Each row of numbers belongs to one of the nodes below and depends on some of the facts about them. Some rows are named. Which node is each other row?

Some rows with their names:
gedras: [  2  -5   0  12  31  -6  15  -6   3   3  -5  -6  24  -5  -9   7   4  -9
   7 -21 -16   0  -2   3 -18 -13]
dukir: [  9   1   2   3  27 -15  10  -2  -6   3 -37 -11   8 -10  -8   2   4  -9
  -4 -22 -12  -2   2  12 -20  -1]
plaganak: [ -2  -8  10  -9  24 -18  17  -7   4  11 -19  18  26  -3   8   3   6  -8
  -4 -22 -15  -1   1  11  -6 -15]
bridi: [-25   9  -5   7  10 -20  37   2  -8   0  14   3  34  -6   4  -8 -13 -12
 -13 -18 -25  19   1  14 -15   1]
memar: [ -1  14   3  -4  30 -20  18   0  -8   6 -24  -8  13   3  -5 -13   6  -7
   5 -23 -16  -3   2  15  -5 -14]
fopleni: [  4  15   0  12  30  -6  11  -4  -1   0  -2 -11  19  -7  -7   0   0 -12
   2 -23 -19   6   2   2   1 -13]
drufitra: [  5  -4  -2   4  27 -12  21  -9   2   4   6  -2  25   1  -8   0   8  -7
   6 -21 -17   2  -2   0 -17 -23]
tifon: [ 15   2   0  25  29 -15   8  -6  -6  -4 -36 -21  15 -13 -13   7   9  -5
   3 -24 -14  -3   3   1 -14  -1]
replubi: [ -2   7   2  -2  31 -22  18   2  -7   3 -25  -5  14   3  -3 -12   6  -7
   3 -23 -16  -2   3  15  -2 -16]
zunor: [  2   2   7  -5  24 -16  18  -5   4  11  -5  12  25  -1   2   0   8  -6
   0 -23 -17  -3   0   9  -6 -16]
tremol: [  6  15   2  28  29  -3   7  -9  -1  -1 -18 -21  25 -15 -10   6   2 -10
   5 -24 -19   6   2  -7  -2  -7]
giren: [  1   1   6  -6  24 -16  19  -5   3  11  -3  14  24  -1   2   0   7  -6
   0 -22 -17  -2   0   8  -6 -18]
skunuk: [ 15   5   0  19  28 -13  10  -4  -6   0 -37 -22  14 -13 -16   4   7  -5
   4 -23 -14  -3   2   2 -17   0]
grimul: [  9  -6   2  22  33 -14   6  -1   8  -2  -2   2  28 -11  -7  18   8  -5
   2 -26 -15  -3   3  -2   0  -5]
kedron: [  1   4   6  -7  23 -14  19  -6   3  12  -4  13  24  -1   1   0   8  -6
   1 -23 -17  -3   0   8  -9 -15]
mobo: [  8   3   5   3  22 -20   8  -4  -3 -12  -6 -14  11 -10   2  -5  27 -11
  -1 -30 -11  -7  -3  16  -7 -15]
plagedrik: [  2   3   6  -7  27 -26  14  -1  -6   4 -37   3  13  -3   3  -6   8  -7
  -4 -23 -14  -2   5  16  -1 -11]

How the nodes are related:
zabron Λ miskeklur; delu Λ tifenor; gagi Λ drafem; brimo Λ tuluk; klugu Λ zabron; briplorir Λ flesteklal
drulum Λ drobuk; graka Λ tridrim; bitrur Λ trures; flesi Λ floron; drafun Λ gagi; libu Λ zezuk
fluskim Λ drulum; kopli Λ graka; mosto Λ plaganak; klunustek Λ pliko; potres Λ lukul; kedil Λ plafi
monul Λ skugom; plezikla Λ plobe; lazir Λ replubi; floskim Λ tredre; breplu Λ gimer; zezuk Λ gribefak
gedras Λ stakir; trudi Λ lazir; lobru Λ ropar; replubi Λ skigru; ritrer Λ treze; skosto Λ numuskel
mobo Λ lilo; stakir Λ leplak; tremol Λ zafopu; feskur Λ tifon; dreflupu Λ dipok; trures Λ poram
bidrem Λ dukir; numuskel Λ delu; klezos Λ rusogrum; mavum Λ gedras; plezan Λ fopleni; drafem Λ plagedrik
dukir Λ tolik; dribrurel Λ potres; plugak Λ skosto; tonaven Λ mobo; skubran Λ flesi; stoti Λ kogra
tafibur Λ kedron; fluvem Λ drimu; difil Λ plugak; skugom Λ stoti; giren Λ mosto; memar Λ skamor
vufal Λ sastefu; klustus Λ dogidal; drimu Λ klezos; muklon Λ drufitra; niradrin Λ tremol; kedron Λ silir
flesteklal Λ lumir; rusogrum Λ gobel; poram Λ briplorir; skunuk Λ feskur; fopleni Λ dreflupu; tredre Λ toklagis
testo Λ giren; tifon Λ ritrer; ropar Λ klugu; plazeru Λ bitrur; gobel Λ grimul; toklagis Λ droda
keka Λ testo; sastefu Λ skise; pliko Λ libu; gimer Λ zunor; klofostel Λ fluvem; flaklir Λ drafun
lukul Λ pliklage; lilo Λ floskim; plafi Λ tonaven; lumir Λ pibofol; miskeklur Λ muvi; droda Λ plezikla
leplak Λ zusograk; gribefak Λ petrer; mumam ρ nuzan; klugu ρ drufitra; klugu ρ talo; briplorir ρ muvom
briplorir ρ ropar; skigru ρ memar; skigru ρ replubi; skigru ρ kitrazor; skigru ρ muvom; skigru ρ talo
zunor ρ viza; tridrim ρ kletik; tridrim ρ gobel; giskor ρ tuluk; giskor ρ zusograk; dibrur ρ klezos
dibrur ρ gefinim; dibrur ρ plezan; fluskim ρ flesi; nuskubun ρ drufitra; nuskubun ρ brimo; kopli ρ petrer
kopli ρ lukul; mosto ρ drufitra; mosto ρ kletik; mosto ρ drafun; mosto ρ dreflupu; klunustek ρ gefinim
klunustek ρ ropar; klunustek ρ dribrurel; potres ρ klezos; potres ρ tifenor; potres ρ floron; potres ρ numuskel
potres ρ skosto; potres ρ plezikla; drobuk ρ plezikla; plobe ρ drulum; tolik ρ skosto; tolik ρ pibofol
tolik ρ plezikla; breplu ρ vufal; trudi ρ kedil; trudi ρ mavum; trudi ρ drafem; trudi ρ gobel
trudi ρ silir; mobo ρ kladredro; mobo ρ nuplun; mobo ρ skonos; stakir ρ numuskel; plaganak ρ mitris
plaganak ρ zezuk; plaganak ρ pibofol; plaganak ρ tredre; boskir ρ flesi; boskir ρ zafopu; boskir ρ monul
trures ρ nuplun; bidrem ρ tifenor; bidrem ρ dipok; bidrem ρ delu; sutek ρ kitrazor; sutek ρ stabin
gava ρ gefinim; dukir ρ tuluk; dukir ρ tredre; rosir ρ zafopu; skubran ρ rusogrum; skubran ρ lodum
skugom ρ klepim; skugom ρ drulum; skugom ρ feskur; giren ρ klofostel; skupobi ρ sastefu; skupobi ρ dreflupu
muvi ρ plemo; muvi ρ kletik; muvi ρ monul; muvi ρ fopleni; klustus ρ lobru; klustus ρ tremol
klustus ρ lodum; drena ρ skise; stibras ρ klezos; stibras ρ gagi; stibras ρ ropar; stibras ρ kifes
brodra ρ rusogrum; truplim ρ libu; muklon ρ fledrok; kedron ρ viza; kedron ρ brufefer; flesteklal ρ mabi
zefletras ρ lemil; zefletras ρ lukul; skunuk ρ gagi; skunuk ρ libu; skunuk ρ fluvem; testo ρ zusograk
tifon ρ memar; dogidal ρ drufitra; dogidal ρ ropar; pliklage ρ delu; pliklage ρ plugak; pliklage ρ niradrin
toklagis ρ mavum; toklagis ρ skonos; toklagis ρ lova; plagedrik ρ lemil; plagedrik ρ pibofol; grimul ρ zafopu
grimul ρ zabron; grimul ρ tremol; grimul ρ fopleni; zipor ρ sastefu; plafi ρ klepim; plafi ρ dreflupu
lumir ρ flesi; lumir ρ mitris; lumir ρ tafibur; lumir ρ stabin; laplek ρ kladredro; laplek ρ ruraflas
droda ρ gedras; leplak ρ tuluk; leplak ρ zezuk; gribefak ρ dribrurel; gribefak ρ monul; zabron η muvi
kogra η monul; gagi η drafun; brimo η tuluk; dipok η plezan; dipok η dreflupu; briplorir η bitrur
briplorir η trures; graka η kopli; libu η petrer; libu η gribefak; fluskim η drulum; tifenor η plugak
kopli η tridrim; klunustek η gribefak; potres η dribrurel; kedil η toklagis; tuluk η brimo; breplu η zunor
zezuk η pliko; gedras η leplak; lobru η muvi; mobo η plobe; stakir η gedras; tremol η zafopu
feskur η treze; dreflupu η plezan; trures η flesteklal; bidrem η tolik; numuskel η difil; mavum η leplak
zafopu η niradrin; dukir η bidrem; plugak η numuskel; tonaven η droda; tafibur η kedron; fluvem η drimu
muvi η ropar; drimu η gobel; niradrin η tremol; flesteklal η pibofol; poram η plazeru; skunuk η tifon
fopleni η dipok; drufitra η muklon; testo η mosto; tifon η treze; tifon η skunuk; ropar η klugu
plazeru η lumir; pliklage η dribrurel; grimul η gobel; keka η testo; gimer η breplu; klofostel η grimul
lukul η pliklage; lilo η kedil; lilo η tonaven; lumir η briplorir; pibofol η poram; pibofol η briplorir
miskeklur η muvi; zabron π 860; kogra π 860; delu π 576; gagi π 674; brimo π 674
klugu π 860; dipok π 674; briplorir π 576; skigru π 860; drulum π 860; zunor π 576
graka π 576; tridrim π 576; bitrur π 576; floron π 860; flesi π 576; drafun π 674
libu π 860; fluskim π 860; tifenor π 576; kopli π 860; mosto π 576; klunustek π 576
potres π 674; drobuk π 860; kedil π 860; gefinim π 674; plobe π 860; monul π 576
petrer π 860; plezikla π 860; tolik π 576; skamor π 860; lazir π 860; floskim π 860
tuluk π 674; breplu π 576; zezuk π 674; ruraflas π 576; gedras π 576; trudi π 674
zusograk π 576; lobru π 674; replubi π 860; ritrer π 860; skosto π 576; mobo π 860
nuplun π 674; stakir π 576; plaganak π 576; tremol π 674; feskur π 860; lova π 674
dreflupu π 674; silir π 860; trures π 860; bidrem π 576; numuskel π 576; klezos π 860
mavum π 860; plezan π 860; zafopu π 674; gava π 576; drafem π 674; dukir π 860
dribrurel π 674; plugak π 576; tonaven π 674; skubran π 860; stoti π 860; tafibur π 674
fluvem π 576; difil π 576; skugom π 860; giren π 576; memar π 860; muvi π 860
vufal π 674; klustus π 674; drena π 674; drimu π 860; muklon π 576; niradrin π 674
kedron π 576; flesteklal π 860; rusogrum π 576; skise π 576; poram π 674; skunuk π 860
muvom π 576; fopleni π 674; drufitra π 576; tredre π 860; testo π 576; tifon π 860
ropar π 674; plazeru π 576; dogidal π 674; pliklage π 674; gobel π 576; toklagis π 860
plagedrik π 860; grimul π 576; keka π 576; sastefu π 860; pliko π 860; gimer π 576
klofostel π 576; flaklir π 674; treze π 576; zipor π 860; lukul π 860; lilo π 860
plafi π 860; lumir π 674; pibofol π 860; miskeklur π 860; droda π 860; leplak π 576
gribefak π 860; kladredro π 860; zabron β fledrok; kogra β skostu; delu β stabin; gagi β laplek
brimo β kifes; klugu β fledrok; dipok β pudas; briplorir β bridi; skigru β plemo; drulum β kletik
zunor β skonos; graka β mitris; tridrim β mitris; bitrur β bridi; floron β plazol; flesi β plazol
drafun β laplek; libu β sutek; fluskim β kletik; tifenor β stabin; kopli β mitris; mosto β sufla
klunustek β sutek; potres β klepim; drobuk β kletik; kedil β ditir; gefinim β zefletras; plobe β ditir
monul β skostu; petrer β sutek; plezikla β ditir; tolik β lemil; skamor β giskor; lazir β plemo
floskim β ditir; tuluk β kifes; breplu β skonos; zezuk β sutek; ruraflas β mumam; gedras β brufefer
trudi β plemo; zusograk β brufefer; lobru β fledrok; replubi β plemo; ritrer β nuskubun; skosto β stabin
mobo β ditir; nuplun β nuzan; stakir β brufefer; plaganak β sufla; tremol β truplim; feskur β nuskubun
lova β brodra; dreflupu β pudas; silir β kitrazor; trures β bridi; bidrem β lemil; numuskel β stabin
klezos β talo; mavum β brufefer; plezan β pudas; zafopu β truplim; gava β rosir; drafem β laplek
dukir β lemil; dribrurel β klepim; plugak β stabin; tonaven β ditir; skubran β plazol; stoti β skostu
tafibur β kitrazor; fluvem β talo; difil β stabin; skugom β skostu; giren β sufla; memar β giskor
muvi β fledrok; vufal β boskir; klustus β lidretre; drena β lodum; drimu β talo; muklon β skupobi
niradrin β truplim; kedron β kitrazor; flesteklal β bridi; rusogrum β talo; skise β boskir; poram β bridi
skunuk β nuskubun; muvom β stibras; fopleni β pudas; drufitra β skupobi; tredre β ditir; testo β sufla
tifon β nuskubun; ropar β fledrok; plazeru β bridi; dogidal β lidretre; pliklage β klepim; gobel β talo
toklagis β ditir; plagedrik β laplek; grimul β talo; keka β sufla; sastefu β boskir; pliko β sutek
gimer β skonos; klofostel β talo; flaklir β laplek; treze β nuskubun; zipor β dibrur; lukul β klepim
lilo β ditir; plafi β ditir; lumir β bridi; pibofol β bridi; miskeklur β fledrok; droda β ditir
leplak β brufefer; gribefak β sutek; kladredro β mabi

Name these rows:
No name comes twice in this set of rows, the named rows included.
[ -3   4   3  -5  30 -22  19  -2  -8   1 -25  -4  13   2  -5 -12   7  -7
   4 -24 -16   1   3  17   1 -14]  kladredro
[  6   7   1  -5  27 -27  16  -1  -5   4 -22   0  14   0  -1  -8  10  -5
  -3 -23 -15  -2   4  13  -1 -15]  skigru
[  4   6   6  -8  25 -24  16  -2  -7   7 -36  -1  12  -2   1  -7   8  -7
  -2 -22 -14  -2   3  15  -6  -9]  drobuk
[  0  -1  10 -10  22 -15  19 -10   3  13 -21  13  23  -2   5   2   6  -8
  -3 -22 -16  -1   0  11 -10 -13]  tolik
[  1   7   3   0  31 -10  13  -8   0   2 -13  -5  18  -5   0   1   0 -14
  -2 -21 -17  11   3   6   0 -16]  zezuk
[  9   9   2   0  24  -8  11  -8   1   6 -14  -5  17 -10  -2   3   1 -12
  -6 -20 -17  10   1   4  -9 -14]  potres
[  6   9   0  -3  30 -27  13   7  -4   2 -12   3  15  -1  -2  -5  10  -4
  -2 -24 -15  -5   6  13   4 -11]  gribefak
[  8   0   0  21  36 -15   8  -3  -5  -2 -40 -22  14  -7 -15   2   6  -7
   9 -24 -13  -2   4   3  -8  -5]  drimu
[  6  18   1  31  31  -4   6  -3   0  -3  -6 -19  26 -16 -11   7   2  -9
   5 -26 -19   3   3  -6   4  -4]  zafopu
[  7  -7   4   5  25  -8  14  -7   4   8 -14   2  22  -8  -5  10   4  -9
   0 -21 -15  -1  -1   5 -22  -9]  testo
[ -8  -2   0   4  23 -10  32 -14  -8   4  20  13  32  -3  11  -8  -7  -6
  -6 -17 -21  -6  -2  19 -19 -23]  bitrur
[ 12  19   1 -13  21 -19  21 -15  -1   9   3   2  19   2   2 -10  10  -7
  -5 -21 -21  12   0  -1   0 -29]  dogidal

The same nodes again, as new rows of numbers:
Known rows:
gagi: [ 12   3   4  -4  -9  -6  10  31   1   2  14 -15 -14 -15  11  -1   2 -12
  -4  -9  -4  11   4  -4  -7   9]
stibras: [ 11  -6   1   6  -5 -13   2  25  -7   7   0  17   1   8   3 -12 -18  -9
   3   8 -13  -9   2   1  -8  -5]
kifes: [  7  -2   1  -1  -8 -15   0  19  -7   7  -4  11  -1  -1   3  -5 -17   0
   3   1 -20  -1   2   1  -6  -6]
klezos: [  4   4   9 -15  -7   3   3   7   5  -2  -5   1   6  -5   4   1 -10  11
  -1  -1   0   6   6   8  -3   3]
lumir: [ 14 -12   2  21   7 -20   8  -1   4  21  36 -51 -50 -19   4 -25  10  -2
 -33  14   2  22  10  13 -17 -10]
flesteklal: [  6  -7   3   1  12 -14   4 -14   4  31  18 -35 -31 -30   2 -21   8  17
 -24  13   7  21  12  22 -10 -10]
mitris: [  4  -1   0  -3  -7 -11  -1  22  -8  12 -11   7  -5  -2   3  -3 -12   0
   3  -1 -19   0   2   0  -5  -8]
klustus: [ 12  13   0  16  -4  -6   2  21  -1  -4   3  -8  -8  -1   6  -5  -2 -25
   6   2   8  14   4  -5 -10   5]
floron: [  5  -5   7 -22  -7   4   4  -2   8   5  -5  -5   2   5   5  -3  -5   7
  -1   2  -1   0   4   9  -3   0]
tredre: [  6   3   6 -24  -4   0   5   2   5  12  -4  -9   5  10   0   1  -9  12
  12  -5   1   9   3   3   1  -1]
libu: [  7   0   5 -23  -3  -2  12  27   2  13   3   7   8 -30  12   0   6   5
   7 -12   4   6   7   6   1  12]
pliko: [  2  14   5  -4  -4   5  -6 -11   3  -3 -19   2   8   9   0   0 -13   0
   6   9   8   8   5   5  -6  -2]
vufal: [  8  14   1   9  -7  -3   2  25  -2   0  -2 -17 -13  -6   7   1   0 -17
   2  -3   3  18   4  -6  -8   2]
breplu: [  3  14   8   0  -4  -3   1  18   1   1  -5   2  -9  -3   5  -8 -14 -11
  14  -4  15   4   8   0  -5   4]
lukul: [  4  -3   5 -24  -3   2   7  19   4  15  -9  -1   6 -15  10   0   5   4
   6  -8   4   4   5   6   1   7]
tolik: [  2  -4  11  -6 -10   3   1  -5  11  -6  -6  -9 -14  28   2 -13 -20  -6
   1   9   7 -10   6   3  -8  -5]
kladredro: [  2   8   4 -18  -2   2  -2  -7   2   9 -15  -1   7  -7   5   0   0   3
   8  -3   4  14   6   7  -1   0]

Which node is each row?
No name comes twice in this set of rows, the named rows included.
[  5   2  12  -5  -8  -6   4   6   5  -4   6   1 -11   3   5 -11 -17  -3
   6  -2   8  -2   9   2  -6   3]  gava
[  7  -4  10  11   7 -25   6 -10   6  15  38 -33 -49 -29   1 -29  -7  15
 -25   8  10  14  16  17 -14 -10]  briplorir
[ 7 13  4 -3  0  0  1  8  1  3 -9  9 11 -6  4 -3 -6 -6 12  4 12  8  6  4
 -4  5]  skubran
[  6   5   5 -11  -2  -1   1  -7   3   0  -6   8  11  -1   5  -6  -4  -3
   9   5   7   8   7   7  -4   4]  zipor
[  6  -4   3  -7 -11   1   4   9   5   3   0 -27 -14   7   8  -2   4 -14
  -8  -2  -7   9   2  -3  -7  -2]  tuluk
[ 10   4   2 -18   5  -4   9  16  -1  22  -3   7  15  -4   4  -7   3  -4
  23  -7  13  10   5   1   2   7]  mobo
[  1   0  12 -15 -10  -1   4   8   7   2  -5 -11 -16   1   6  -6 -11   1
   0  -7   4   2   7   2  -4  -1]  delu
[  1  10   9  -7  -7  -2   2  20   3   1  -5  -6 -14  -5   5  -5 -13  -3
   9  -6   9   2   8   0  -4   2]  plugak
[  9  -4   4 -17   0   1  10  33   3  15  -3   3   6 -11  10  -4   3  -6
   8  -3   9  -3   5   6  -2  10]  dukir
[  9  -7   4  -9 -10  -1   8  23   6   4   5 -23 -14   1  11  -3   6 -16
  -6  -5  -5   5   2  -3  -6   3]  dipok
[  5   1   2   7  15 -14   2  -8   1  32  15 -32 -30 -35   1 -20   9  15
 -19   9  12  26  13  20 -10 -11]  trures
[  4  -1  -3   4  -1 -10  -3  18 -10  16 -15  13   2   6   4 -10  -6 -14
   8   6 -10   0   2  -1  -4  -8]  laplek
[  6   8   4 -16  -1  -2   6  11  -1   9  -2  10  11 -24   9  -1   3   2
  13  -8   8  12   7   5  -1  11]  feskur
[  2  18  12 -15  -5   2  -3  57  -3  -8  34   4 -42  35   1   3  -7 -10
  17   9 -13  26   6   2  -8  -8]  tonaven
[  4   5  -1  -2  -6 -18  -5   0 -11   4  -4  16   3  -5   4  -5 -10   0
   6  -2 -19  11   3   1  -5  -8]  kletik

